Here is a tiny trained network, its code and every weight. The questions are about switching its units off for an input and a target symbol, where a switched-off unit gives its printed mean instead of its output.

import numpy as np


def w(rows, s, z=0):
    codes = np.array(rows[::2]) - 128.0
    scale = np.full(codes.shape[1], s)
    scale[-1] = z or s
    return codes * scale


def f(y):
    return y / 2 * (1 + np.tanh(0.7978845608 * (y + 0.044715 * y**3)))


def softmax(a):
    e = np.exp(a - a.max(-1, keepdims=True))
    return e / e.sum(-1, keepdims=True)


def log_softmax(a):
    a = a - a.max(-1, keepdims=True)
    return a - np.log(np.exp(a).sum(-1, keepdims=True))


def net(x, mask):
    ids = ['αβγδεηλμξπτφω'.index(c) for c in x.split()]
    T = len(ids)
    res = E[ids] + P[:T]
    q, k, v = (res @ M[0].T for M in (Q, K, V))
    z = softmax(np.where(np.tri(T) > 0, q @ k.T / 4**0.5, -1e9)) @ v
    res = res + np.where(mask[0], z, O[0][:, -1]) @ O[0][:, :-1]
    y = f(res @ A[0][:, :-1].T + A[0][:, -1])
    res = res + np.where(mask[1:17], y, B[0][:, -1]) @ B[0][:, :-1]
    return log_softmax(res[-1] @ U[:, :-1].T + U[:, -1])


Q, K, V, O, A, B = {}, {}, {}, {}, {}, {}
E = w([
[150,76,119],'α',
[158,96,103],'β',
[60,254,164],'γ',
[207,196,69],'δ',
[31,203,170],'ε',
[173,138,73],'η',
[143,86,80],'λ',
[24,198,170],'μ',
[141,50,146],'ξ',
[175,104,140],'π',
[136,56,112],'τ',
[152,87,101],'φ',
[71,232,190],'ω',
],0.0071)
P = w([
[202,144,114],'0',
[159,61,152],'1',
[169,95,135],'2',
[160,97,132],'3',
[59,139,77],'4',
[129,175,110],'5',
[115,147,133],'6',
[112,139,238],'7',
[138,140,139],'8',
[124,127,130],'9',
[84,83,7],'10',
[127,155,108],'11',
],0.019)
Q[0] = w([
[138,60,48],'h0',
[78,150,234],'h0',
[204,82,181],'h0',
[254,89,164],'h0',
],0.0096)
K[0] = w([
[174,169,166],'h0',
[76,92,99],'h0',
[121,151,88],'h0',
[171,249,22],'h0',
],0.013)
V[0] = w([
[81,8,197],'h0',
[69,56,65],'h0',
[143,57,253],'h0',
[138,86,201],'h0',
],0.0077)
O[0] = w([
[187,123,152,26],'h0',
[254,78,5,7],'h0',
[191,179,227,162],'h0',
[147,74,180,151],'h0',
],0.0085,0.002)
A[0] = w([
[158,65,58,168],'n0',
[121,155,78,105],'n1',
[172,62,48,190],'n2',
[138,91,174,254],'n3',
[75,112,54,224],'n4',
[145,98,58,194],'n5',
[139,139,78,168],'n6',
[76,135,101,219],'n7',
[172,172,133,150],'n8',
[217,97,151,137],'n9',
[134,130,157,218],'n10',
[94,165,194,102],'n11',
[120,90,175,52],'n12',
[248,106,186,88],'n13',
[95,145,170,248],'n14',
[240,61,121,213],'n15',
],0.016,0.005)
B[0] = w([
[232,92,160,167],'n0',
[145,92,115,140],'n1',
[234,96,161,183],'n2',
[110,176,159,237],'n3',
[82,74,143,236],'n4',
[193,57,177,180],'n5',
[123,80,148,164],'n6',
[61,120,108,222],'n7',
[115,116,157,173],'n8',
[76,137,28,154],'n9',
[115,154,156,201],'n10',
[194,144,140,164],'n11',
[172,157,91,125],'n12',
[36,88,83,165],'n13',
[108,184,117,254],'n14',
[195,185,5,198],'n15',
],0.012,0.0047)
U = w([
[108,240,131,254],'α',
[95,202,207,17],'β',
[144,149,170,112],'γ',
[189,142,136,148],'δ',
[155,149,169,94],'ε',
[229,123,185,79],'η',
[183,150,149,91],'λ',
[169,128,67,136],'μ',
[146,151,89,68],'ξ',
[151,61,247,211],'π',
[67,136,176,26],'τ',
[48,61,93,85],'φ',
[103,150,43,48],'ω',
],0.012,0.0054)

Each question gives the input, a string of symbols that net reads in full, and the target symbol t.
The units are the heads (4 rows each of Q, K, V and O) and the neurons (one row each of A and B). Each row of codes is followed by its name. A weight is (code - 128) times the scale printed after its matrix; where a second scale follows, it is the last column's (O, A, B and U).
mask holds one flag per unit, heads first, then neurons. A switched-off unit (its flag False) gives its mean, the last column of its rows in O or B, instead of its output. The means were averaged over made-up inputs and are rounded, as every weight is.
A unit's drop is (log p(t) with every unit on - log p(t) with that unit switched off) / (log p(t) with every unit on - log p(t) with every unit switched off).
The circuit of an input: a set's keep is (log p(t) with only the set's units on - log p(t) with every unit switched off) / (log p(t) with every unit on - log p(t) with every unit switched off). Starting from the 12 units with the biggest drops (on a tie, the unit counted first), units are removed one at a time, each time the one whose removal leaves the highest keep (on an exact tie, the one counted first), for as long as the keep stays at least 0.8.
circuit, biggest first: the units of the circuit, biggest drop first
unit that matters most: the unit with the biggest drop
top k neurons: the k neurons with the biggest drops, biggest first
drop of u: that unit's drop, to one decimal
input π τ δ, target α: unit that matters most	h0
input ξ μ π η, target ω: top 3 neurons	[n13; n9; n15]
input δ φ γ η, target φ: circuit, biggest first	[h0; n4]
input π ω ξ η δ λ π τ γ β λ, target μ: circuit, biggest first	[h0; n15]
input η η π η α, target π: circuit, biggest first	[h0; n15; n9]
input δ δ φ η η δ γ ω η, target φ: circuit, biggest first	[h0; n4; n7]
input μ ξ π φ λ β ω δ, target η: circuit, biggest first	[h0; n2; n0]
input λ π δ η, target η: circuit, biggest first	[n2; n0]
input λ φ τ, target η: circuit, biggest first	[h0; n2; n0; n15]
input ξ δ π, target ω: circuit, biggest first	[n13; n15]
input ω η δ δ φ π η γ γ η ε, target α: circuit, biggest first	[h0; n14]
input δ λ τ η λ α π π, target η: top 3 neurons	[n2; n0; n5]
input τ η δ φ, target μ: top 3 neurons	[n15; n9; n13]
input β τ δ π μ φ η γ, target α: circuit, biggest first	[n14]
input δ η λ, target φ: circuit, biggest first	[h0; n4]
input τ τ η π π ω λ ξ, target α: drop of n14	0.0
input δ τ ξ, target φ: drop of h0	2.0
input ε η ω, target α: drop of n5	0.1
